Below are the code and all the weights of a small trained network. Each question names an input and a class and asks about switching units off, where a switched-off unit gives its printed mean instead of its output.

import numpy as np


def w(rows, s, z=0):
    codes = np.array(rows[::2]) - 128.0
    scale = np.full(codes.shape[1], s)
    scale[-1] = z or s
    return codes * scale


def f(y):
    return np.maximum(y, 0)


def log_softmax(a):
    a = a - a.max(-1, keepdims=True)
    return a - np.log(np.exp(a).sum(-1, keepdims=True))


def net(x, mask):
    res = np.array(x, float).reshape(1, 8) / 4 @ E
    y = f(res @ A[0][:, :-1].T + A[0][:, -1])
    res = res + np.where(mask, y, B[0][:, -1]) @ B[0][:, :-1]
    return log_softmax(res[-1] @ U[:, :-1].T + U[:, -1])


A, B = {}, {}
E = w([
[128,128,129,128,128,128,129],'x0',
[29,108,89,111,116,41,87],'x1',
[119,187,111,118,109,87,254],'x2',
[125,129,136,133,130,128,128],'x3',
[71,162,177,82,19,195,124],'x4',
[128,128,128,128,128,128,129],'x5',
[57,109,62,147,185,214,165],'x6',
[127,250,113,74,170,124,85],'x7',
],0.0096)
A[0] = w([
[167,85,109,157,188,88,146,99],'n0',
[137,87,134,137,145,166,5,63],'n1',
[116,153,125,138,133,112,211,56],'n2',
[72,120,81,134,171,197,146,86],'n3',
[146,112,147,113,145,150,112,87],'n4',
[142,108,124,147,146,105,127,101],'n5',
[98,208,130,109,96,165,92,99],'n6',
[36,96,112,134,111,49,87,72],'n7',
[195,126,165,135,67,57,75,109],'n8',
[81,107,158,139,25,172,133,121],'n9',
[131,13,146,163,86,119,178,2],'n10',
[133,91,127,143,182,82,137,81],'n11',
[106,130,114,119,113,91,157,103],'n12',
[226,132,153,146,128,198,161,71],'n13',
[164,146,133,127,88,81,146,68],'n14',
[78,108,106,149,159,169,143,44],'n15',
[138,162,119,120,113,96,189,131],'n16',
[152,176,102,127,200,101,105,103],'n17',
],0.02,0.004)
B[0] = w([
[171,65,114,91,89,152,117,218],'n0',
[63,130,143,162,46,121,175,248],'n1',
[77,118,144,151,74,136,147,205],'n2',
[105,108,167,119,213,150,139,239],'n3',
[114,137,124,133,107,133,138,158],'n4',
[139,107,110,111,116,119,127,162],'n5',
[176,105,118,127,125,54,104,224],'n6',
[161,226,92,129,131,195,110,222],'n7',
[95,90,158,119,229,160,147,246],'n8',
[189,50,98,91,92,137,114,229],'n9',
[127,173,150,156,146,2,107,221],'n10',
[164,88,111,105,104,144,116,194],'n11',
[116,155,126,142,110,152,135,167],'n12',
[150,218,83,122,133,190,102,245],'n13',
[99,105,148,125,168,146,141,184],'n14',
[107,103,150,118,185,148,143,198],'n15',
[88,120,134,151,76,125,149,205],'n16',
[165,123,130,132,124,43,102,232],'n17',
],0.03,0.016)
U = w([
[191,56,144,60,71,119,137,99],'0',
[79,110,233,97,210,165,192,117],'1',
[143,254,118,121,106,192,134,86],'2',
[42,131,193,164,14,136,230,81],'3',
[161,155,187,125,124,4,114,253],'4',
],0.0094,0.0048)

Each question gives the input, the list of numbers given to net, and the class t.
The units are the neurons (one row each of A and B). Each row of codes is followed by its name. A weight is (code - 128) times the scale printed after its matrix; where a second scale follows, it is the last column's (A, B and U).
mask holds one flag per neuron, in row order. A switched-off neuron (its flag False) gives its mean, the last column of its row in B, instead of its output. The means were averaged over made-up inputs and are rounded, as every weight is.
A unit's drop is (log p(t) with every unit on - log p(t) with that unit switched off) / (log p(t) with every unit on - log p(t) with every unit switched off).
The circuit of an input: a set's keep is (log p(t) with only the set's units on - log p(t) with every unit switched off) / (log p(t) with every unit on - log p(t) with every unit switched off). Starting from the 12 units with the biggest drops (on a tie, the unit counted first), units are removed one at a time, each time the one whose removal leaves the highest keep (on an exact tie, the one counted first), for as long as the keep stays at least 0.8.
units of the circuit, in order: the units of the circuit, biggest drop first
unit that matters most: the unit with the biggest drop
k most important neurons: the k neurons with the biggest drops, biggest first
drop of u: that unit's drop, to one decimal
input [3,-5,-4,0,7,-3,2,8], class 4: unit that matters most -> n6
input [-7,-4,4,4,4,-7,7,-8], class 4: 2 most important neurons -> n10; n8
input [2,-8,5,8,7,2,-3,-8], class 2: 3 most important neurons -> n13; n17; n6
input [-7,-6,6,5,-5,0,-7,6], class 1: 4 most important neurons -> n8; n14; n1; n7
input [4,7,7,5,-8,-1,-4,-2], class 0: 4 most important neurons -> n0; n11; n13; n1
input [1,-4,6,4,0,1,-7,-7], class 1: 4 most important neurons -> n8; n14; n17; n6
input [-2,-6,2,-5,-8,7,-7,8], class 0: 2 most important neurons -> n0; n17
input [4,6,6,4,6,8,5,-3], class 0: 4 most important neurons -> n9; n1; n13; n8
input [-6,-4,6,3,-8,-6,0,6], class 0: 2 most important neurons -> n0; n10
input [-4,7,-4,-2,3,-8,-5,7], class 2: 2 most important neurons -> n7; n10
input [-7,6,5,6,0,-3,2,6], class 2: 4 most important neurons -> n7; n10; n1; n12
input [-6,-1,7,-7,2,-1,-7,2], class 1: 3 most important neurons -> n8; n1; n14
input [-5,7,3,8,7,-7,-6,3], class 0: 2 most important neurons -> n9; n6
input [1,-2,8,-3,-7,4,-1,-1], class 3: units of the circuit, in order -> n2
input [2,-7,-7,5,-6,6,-7,-4], class 1: drop of n16 -> 0.3
input [-7,-1,-8,0,1,-2,3,-1], class 3: drop of n1 -> 1.0
input [-5,8,2,0,8,-4,3,-2], class 0: drop of n6 -> 1.7
